Here is a tiny trained network, its code and every weight. The questions are about switching its units off for an input and a class, where a switched-off unit gives its printed mean instead of its output.

import numpy as np


def w(rows, s, z=0):
    codes = np.array(rows[::2]) - 128.0
    scale = np.full(codes.shape[1], s)
    scale[-1] = z or s
    return codes * scale


def norm(h):
    return h / np.sqrt((h * h).mean(-1, keepdims=True) + 1e-5)


def f(y):
    return y / 2 * (1 + np.tanh(0.7978845608 * (y + 0.044715 * y**3)))


def log_softmax(a):
    a = a - a.max(-1, keepdims=True)
    return a - np.log(np.exp(a).sum(-1, keepdims=True))


def net(x, mask):
    res = np.array(x, float).reshape(1, 6) / 4 @ E
    u = 0
    for l in range(2):
        y = f(norm(res) @ A[l][:, :-1].T + A[l][:, -1])
        res = res + np.where(mask[u : u + 4], y, B[l][:, -1]) @ B[l][:, :-1]
        u += 4
    return log_softmax(norm(res)[-1] @ U[:, :-1].T + U[:, -1])


A, B = {}, {}
E = w([
[137,151,132,189,124,99,124,201],'x0',
[121,115,180,137,64,146,101,42],'x1',
[163,84,77,97,145,124,107,136],'x2',
[94,116,80,222,159,33,125,69],'x3',
[10,84,174,164,145,150,136,127],'x4',
[127,133,167,222,129,132,201,146],'x5',
],0.011)
A[0] = w([
[54,98,85,136,156,53,61,72,79],'0.n0',
[222,231,168,196,38,62,176,113,89],'0.n1',
[91,159,215,146,77,251,183,203,145],'0.n2',
[168,118,110,254,224,102,196,230,2],'0.n3',
],0.0089,0.004)
B[0] = w([
[112,147,214,233,227,149,27,174,215],'0.n0',
[78,129,207,140,245,101,11,148,225],'0.n1',
[23,205,50,181,154,170,129,206,253],'0.n2',
[191,24,217,133,188,79,2,42,247],'0.n3',
],0.01,0.0065)
A[1] = w([
[177,160,44,223,71,28,128,168,127],'1.n0',
[58,84,190,152,140,56,58,111,254],'1.n1',
[160,151,155,255,104,136,205,105,77],'1.n2',
[187,104,99,9,182,150,57,216,91],'1.n3',
],0.0085,0.0027)
B[1] = w([
[112,180,140,139,130,200,94,221,129],'1.n0',
[252,114,147,53,180,120,157,186,247],'1.n1',
[123,171,28,36,225,42,165,184,134],'1.n2',
[65,100,119,144,79,37,245,145,184],'1.n3',
],0.011,0.013)
U = w([
[220,52,103,63,16,54,248,17,67],'0',
[196,116,206,162,202,122,57,154,243],'1',
[30,161,105,144,104,107,224,234,185],'2',
[113,172,127,172,50,215,138,23,1],'3',
],0.013,0.0051)

Each question gives the input, the list of numbers given to net, and the class t.
The units are the neurons (one row each of A and B). Each row of codes is followed by its name. A weight is (code - 128) times the scale printed after its matrix; where a second scale follows, it is the last column's (A, B and U).
mask holds one flag per neuron, layer by layer. A switched-off neuron (its flag False) gives its mean, the last column of its row in B, instead of its output. The means were averaged over made-up inputs and are rounded, as every weight is.
A unit's drop is (log p(t) with every unit on - log p(t) with that unit switched off) / (log p(t) with every unit on - log p(t) with every unit switched off).
The circuit of an input: a set's keep is (log p(t) with only the set's units on - log p(t) with every unit switched off) / (log p(t) with every unit on - log p(t) with every unit switched off). Starting from all 8 units, units are removed one at a time, each time the one whose removal leaves the highest keep (on an exact tie, the one counted first), for as long as the keep stays at least 0.8.
units of the circuit, in order: the units of the circuit, biggest drop first
top k neurons: the k neurons with the biggest drops, biggest first
top k neurons in layer l: the k neurons of layer l with the biggest drops, biggest first
drop of u: that unit's drop, to one decimal
input [7,-5,8,-8,7,5], class 2: top 3 neurons in layer 0 : 0.n2, 0.n0, 0.n1
input [3,7,2,-5,8,-4], class 2: top 2 neurons : 0.n2, 0.n3
input [-7,3,0,-2,2,1], class 3: top 4 neurons : 0.n3, 0.n1, 1.n1, 1.n3
input [-1,7,-7,-8,3,-4], class 2: units of the circuit, in order : 0.n2
input [-3,5,-8,-6,-7,-3], class 3: top 2 neurons : 1.n1, 0.n3
input [8,-3,7,3,-3,-7], class 2: units of the circuit, in order : 1.n3, 0.n1
input [7,-3,8,-1,4,-7], class 2: top 2 neurons : 1.n3, 0.n3
input [-8,-3,0,5,-6,-8], class 0: top 2 neurons : 0.n2, 1.n3
input [-7,-7,1,1,-8,3], class 0: top 2 neurons in layer 0 : 0.n2, 0.n0
input [-6,2,8,-4,7,4], class 3: top 3 neurons : 1.n3, 1.n1, 0.n1
input [-5,3,8,-3,5,2], class 3: top 3 neurons : 0.n3, 0.n1, 1.n1
input [7,2,5,-5,-3,-6], class 0: top 3 neurons : 0.n2, 0.n0, 0.n1
input [6,-1,6,-4,-5,-2], class 2: drop of 1.n3 : 0.1
input [-3,3,-8,-7,6,-2], class 2: drop of 0.n2 : 0.3
input [5,4,6,-4,-4,-3], class 0: drop of 0.n2 : 0.3
input [6,6,3,-4,-4,-6], class 0: top neuron in layer 0 : 0.n2
